Below are the code and all the weights of a small trained network. Each question names an input and a target symbol and asks about switching units off, where a switched-off unit gives its printed mean instead of its output.

import numpy as np


def w(rows, s, z=0):
    codes = np.array(rows[::2]) - 128.0
    scale = np.full(codes.shape[1], s)
    scale[-1] = z or s
    return codes * scale


def f(y):
    return np.maximum(y, 0)


def softmax(a):
    e = np.exp(a - a.max(-1, keepdims=True))
    return e / e.sum(-1, keepdims=True)


def log_softmax(a):
    a = a - a.max(-1, keepdims=True)
    return a - np.log(np.exp(a).sum(-1, keepdims=True))


def net(x, mask):
    ids = ['αλμπστφψω'.index(c) for c in x.split()]
    T = len(ids)
    res = E[ids] + P[:T]
    u = 0
    for l in range(3):
        q, k, v = (res @ M[l].T for M in (Q, K, V))
        z = softmax(np.where(np.tri(T) > 0, q @ k.T / 3**0.5, -1e9)) @ v
        res = res + np.where(mask[u], z, O[l][:, -1]) @ O[l][:, :-1]
        u += 1
        y = f(res @ A[l][:, :-1].T + A[l][:, -1])
        res = res + np.where(mask[u : u + 8], y, B[l][:, -1]) @ B[l][:, :-1]
        u += 8
    return log_softmax(res[-1] @ U[:, :-1].T + U[:, -1])


Q, K, V, O, A, B = {}, {}, {}, {}, {}, {}
E = w([
[153,169,145,65,155,140,253,212,31,203],'α',
[200,27,59,124,117,69,99,194,99,114],'λ',
[151,225,149,135,97,134,43,130,92,236],'μ',
[206,17,103,79,124,121,108,121,128,94],'π',
[125,141,72,155,111,74,77,222,92,179],'σ',
[199,61,126,129,71,185,102,111,84,164],'τ',
[81,143,172,92,113,20,58,201,103,118],'φ',
[137,148,233,38,121,133,49,85,138,105],'ψ',
[18,133,160,69,100,175,63,77,120,218],'ω',
],0.011)
P = w([
[93,72,173,254,233,173,80,100,50,111],'0',
[118,64,178,234,204,115,78,113,86,131],'1',
[135,64,165,199,181,119,72,138,83,141],'2',
[136,68,157,174,163,124,76,151,86,141],'3',
[140,82,144,156,152,120,85,158,105,148],'4',
[143,87,136,143,135,123,92,158,114,148],'5',
[150,92,129,126,122,123,102,163,129,146],'6',
[147,108,117,116,110,121,114,167,138,141],'7',
[147,118,109,106,94,117,125,168,144,136],'8',
[154,130,104,93,82,113,136,173,155,137],'9',
[162,136,102,85,66,110,147,170,168,140],'10',
[153,152,91,72,56,117,151,175,170,130],'11',
[162,178,79,67,46,119,157,182,170,138],'12',
[164,192,73,45,44,137,149,197,162,140],'13',
],0.0081)
Q[0] = w([
[141,83,152,61,57,105,86,148,100,158],'L0H1',
[152,126,134,92,77,120,130,184,102,142],'L0H1',
[63,177,136,197,251,170,214,29,199,64],'L0H1',
],0.011)
K[0] = w([
[130,193,95,59,96,119,235,152,143,119],'L0H1',
[136,153,143,74,152,138,222,119,133,163],'L0H1',
[104,95,104,247,133,117,2,83,158,83],'L0H1',
],0.0079)
V[0] = w([
[126,127,154,155,254,186,148,70,115,93],'L0H1',
[110,123,124,91,55,109,69,71,173,146],'L0H1',
[52,178,136,203,154,103,163,168,73,152],'L0H1',
],0.0074)
O[0] = w([
[126,1,171,114,159,80,177,235,109,216,4],'L0H1',
[53,121,62,207,63,93,137,104,56,37,37],'L0H1',
[195,91,134,109,205,216,154,130,237,114,194],'L0H1',
],0.0065,0.0022)
A[0] = w([
[140,176,187,101,151,55,139,149,153,87,171],'L0N1',
[139,133,128,57,66,141,122,144,192,130,252],'L0N2',
[139,139,69,219,121,54,137,160,118,149,177],'L0N3',
[128,103,172,180,64,185,157,86,77,140,148],'L0N4',
[130,80,94,79,141,121,153,174,176,124,124],'L0N5',
[39,103,130,85,125,163,130,96,129,169,164],'L0N6',
[70,155,134,255,86,83,13,159,99,198,245],'L0N7',
[156,147,148,53,90,151,177,169,211,172,148],'L0N8',
],0.006,0.0027)
B[0] = w([
[68,79,114,84,139,115,44,94,123,92,162],'L0N1',
[100,126,90,65,101,123,64,95,95,80,220],'L0N2',
[152,166,101,180,138,117,142,162,82,110,162],'L0N3',
[179,118,106,165,124,205,100,77,129,137,173],'L0N4',
[162,169,119,103,118,119,95,177,120,161,165],'L0N5',
[88,127,207,119,67,139,97,129,101,183,152],'L0N6',
[92,170,116,157,145,173,118,150,3,177,254],'L0N7',
[136,161,63,50,95,151,101,58,128,133,203],'L0N8',
],0.0066,0.0071)
Q[1] = w([
[135,128,168,158,188,66,254,137,227,164],'L1H1',
[154,103,67,110,127,172,95,113,134,154],'L1H1',
[151,158,103,92,135,127,98,155,114,175],'L1H1',
],0.0092)
K[1] = w([
[127,61,211,173,246,146,100,141,121,153],'L1H1',
[82,173,107,79,37,103,78,193,173,97],'L1H1',
[94,105,87,83,2,160,88,157,111,81],'L1H1',
],0.0052)
V[1] = w([
[194,77,26,174,121,124,156,140,139,146],'L1H1',
[86,169,105,197,114,124,129,197,114,154],'L1H1',
[75,92,92,89,141,1,135,151,145,50],'L1H1',
],0.0078)
O[1] = w([
[84,100,40,79,184,126,31,2,112,132,85],'L1H1',
[134,104,137,170,94,139,56,111,254,139,127],'L1H1',
[159,167,180,154,162,211,100,99,82,161,1],'L1H1',
],0.0091,0.0081)
A[1] = w([
[144,128,180,184,132,147,69,91,208,99,255],'L1N1',
[86,92,147,87,106,61,56,83,185,99,161],'L1N2',
[187,53,87,169,127,132,105,99,117,44,189],'L1N3',
[221,140,205,116,151,216,85,142,207,140,133],'L1N4',
[159,119,168,111,139,98,114,115,57,84,229],'L1N5',
[175,181,168,101,203,171,190,152,80,129,116],'L1N6',
[120,89,88,212,110,65,157,211,108,2,184],'L1N7',
[106,146,104,108,126,172,113,162,6,182,97],'L1N8',
],0.0068,0.0041)
B[1] = w([
[160,134,239,27,172,253,102,219,189,95,177],'L1N1',
[37,61,150,54,62,154,33,151,171,87,206],'L1N2',
[160,75,60,202,110,208,141,198,159,135,214],'L1N3',
[72,105,50,115,64,125,112,181,3,164,158],'L1N4',
[34,124,18,177,157,102,151,189,142,76,221],'L1N5',
[90,148,99,171,90,109,53,213,179,102,190],'L1N6',
[201,137,9,116,58,40,203,168,154,111,226],'L1N7',
[108,173,116,175,156,61,153,21,84,110,254],'L1N8',
],0.0057,0.0071)
Q[2] = w([
[199,141,187,246,202,181,197,84,148,169],'L2H1',
[167,212,50,89,126,18,178,170,50,254],'L2H1',
[182,138,101,114,87,178,218,220,134,104],'L2H1',
],0.0063)
K[2] = w([
[93,38,167,136,250,73,149,250,106,176],'L2H1',
[74,111,133,43,57,193,249,82,35,53],'L2H1',
[104,246,225,102,3,129,145,145,124,102],'L2H1',
],0.0052)
V[2] = w([
[1,139,187,75,119,85,112,118,113,146],'L2H1',
[147,208,119,121,157,142,143,92,136,180],'L2H1',
[158,166,98,119,163,58,96,158,117,62],'L2H1',
],0.0075)
O[2] = w([
[165,90,193,206,68,171,177,123,115,1,146],'L2H1',
[89,22,143,134,121,70,86,155,172,116,2],'L2H1',
[161,168,140,255,212,166,78,139,232,224,188],'L2H1',
],0.008,0.0083)
A[2] = w([
[67,117,144,123,125,102,142,153,187,122,128],'L2N1',
[65,150,217,138,122,147,128,132,111,157,251],'L2N2',
[104,138,142,125,176,191,41,112,191,166,88],'L2N3',
[140,103,121,46,95,142,104,158,254,116,135],'L2N4',
[85,140,149,152,207,194,63,51,77,127,36],'L2N5',
[101,164,123,135,187,158,90,59,56,168,107],'L2N6',
[101,150,77,172,122,71,185,114,83,131,167],'L2N7',
[123,136,131,228,108,111,185,180,105,125,23],'L2N8',
],0.0089,0.0017)
B[2] = w([
[157,143,63,192,98,75,52,150,187,147,150],'L2N1',
[235,185,32,168,168,147,99,105,137,131,186],'L2N2',
[76,64,193,13,106,188,175,89,150,59,209],'L2N3',
[159,61,218,238,179,44,106,59,93,157,218],'L2N4',
[43,79,111,180,167,125,255,115,183,119,156],'L2N5',
[71,94,195,219,119,105,246,135,119,109,196],'L2N6',
[78,84,253,75,151,130,43,124,75,134,240],'L2N7',
[205,140,123,40,159,81,161,25,164,129,254],'L2N8',
],0.0066,0.0074)
U = w([
[142,97,126,212,115,70,126,172,179,124,53],'α',
[132,127,126,122,147,114,135,119,147,121,41],'λ',
[112,120,173,194,164,110,142,116,58,129,62],'μ',
[90,120,115,108,136,138,179,124,183,113,114],'π',
[130,94,200,93,149,165,69,107,141,117,114],'σ',
[172,152,144,87,196,78,132,1,86,148,71],'τ',
[87,144,94,76,109,122,86,172,83,164,197],'φ',
[185,170,109,154,166,224,143,169,140,124,252],'ψ',
[133,102,154,90,78,106,177,162,128,81,105],'ω',
],0.0083,0.0025)

Each question gives the input, a string of symbols that net reads in full, and the target symbol t.
The units are the heads (3 rows each of Q, K, V and O) and the neurons (one row each of A and B). Each row of codes is followed by its name. A weight is (code - 128) times the scale printed after its matrix; where a second scale follows, it is the last column's (O, A, B and U).
mask holds one flag per unit, layer by layer, with each layer's heads first. A switched-off unit (its flag False) gives its mean, the last column of its rows in O or B, instead of its output. The means were averaged over made-up inputs and are rounded, as every weight is.
A unit's drop is (log p(t) with every unit on - log p(t) with that unit switched off) / (log p(t) with every unit on - log p(t) with every unit switched off).
The circuit of an input: a set's keep is (log p(t) with only the set's units on - log p(t) with every unit switched off) / (log p(t) with every unit on - log p(t) with every unit switched off). Starting from the 12 units with the biggest drops (on a tie, the unit counted first), units are removed one at a time, each time the one whose removal leaves the highest keep (on an exact tie, the one counted first), for as long as the keep stays at least 0.8.
circuit, biggest first: the units of the circuit, biggest drop first
unit that matters most: the unit with the biggest drop
top k neurons: the k neurons with the biggest drops, biggest first
top k neurons in layer l: the k neurons of layer l with the biggest drops, biggest first
input λ τ α ω τ τ λ τ, target τ: unit that matters most : L0H1
input λ π τ ω σ ψ, target σ: top 4 neurons in layer 1 : L1N1, L1N2, L1N7, L1N8
input φ λ ψ μ, target τ: circuit, biggest first : L2N8, L0N7, L1N2, L1N8
input λ ω ψ φ ω τ ω φ φ, target ψ: circuit, biggest first : L1H1, L0H1, L1N1, L2N7
input φ μ τ τ ω π τ ψ α, target ψ: circuit, biggest first : L0H1, L2H1
input τ τ τ σ, target φ: top 3 neurons in layer 0 : L0N7, L0N4, L0N2
input τ π μ, target μ: circuit, biggest first : L0N7, L2N6
input τ μ λ ω ω τ φ π φ, target μ: top 3 neurons : L0N7, L2N6, L1N8
input φ ω μ τ φ τ τ ω φ μ, target ψ: top 3 neurons in layer 1 : L1N1, L1N2, L1N7
input τ τ τ φ τ φ ω ω, target ω: circuit, biggest first : L1H1, L2H1, L0N6
input τ α σ, target τ: top 2 neurons : L2N4, L1N3
input τ τ ψ ω τ ω μ α, target ω: top 2 neurons : L0N6, L1N2
input τ μ τ ψ ω, target τ: top 3 neurons : L2N8, L0N7, L2N2
input λ τ ω μ λ φ ω τ φ φ φ ω, target ψ: top 3 neurons : L2N2, L1N7, L0N8
input ψ π λ σ ψ ω ψ φ, target τ: unit that matters most : L2N8
input τ ω φ τ ψ τ τ ω μ ω τ, target ω: circuit, biggest first : L2H1, L0N6, L1H1
input τ ψ σ μ τ τ τ π φ τ λ ω, target π: top 4 neurons : L1N7, L2N5, L2N3, L0N3
input ω τ τ τ φ φ λ τ, target π: top 3 neurons : L2N5, L1N7, L2N3
input φ λ μ ω ω τ ω λ α μ φ ψ, target ψ: top 2 neurons in layer 0 : L0N8, L0N2
input φ ω α ψ α ω ψ, target ω: top 2 neurons : L1N5, L0N6
input μ λ ω, target π: top 2 neurons : L1N7, L2N3
input μ ψ φ ω ω φ ω λ τ φ τ φ σ, target ψ: top 2 neurons : L1N1, L0N8
input τ μ μ ψ ω σ μ τ, target α: top 2 neurons : L2N4, L1N3
input τ α ω μ, target ω: unit that matters most : L2H1
input σ ψ μ τ τ τ τ φ, target φ: top 3 neurons in layer 0 : L0N4, L0N8, L0N7
input σ φ τ π μ τ ω τ μ λ, target α: top 3 neurons in layer 1 : L1N3, L1N7, L1N8
input φ ψ λ, target τ: top 2 neurons : L2N8, L0N2
input ω λ ψ τ τ φ ω, target ψ: top 2 neurons : L2N2, L1N7
input μ ω φ ω ω τ φ φ τ φ τ, target ψ: top 3 neurons in layer 0 : L0N4, L0N8, L0N7
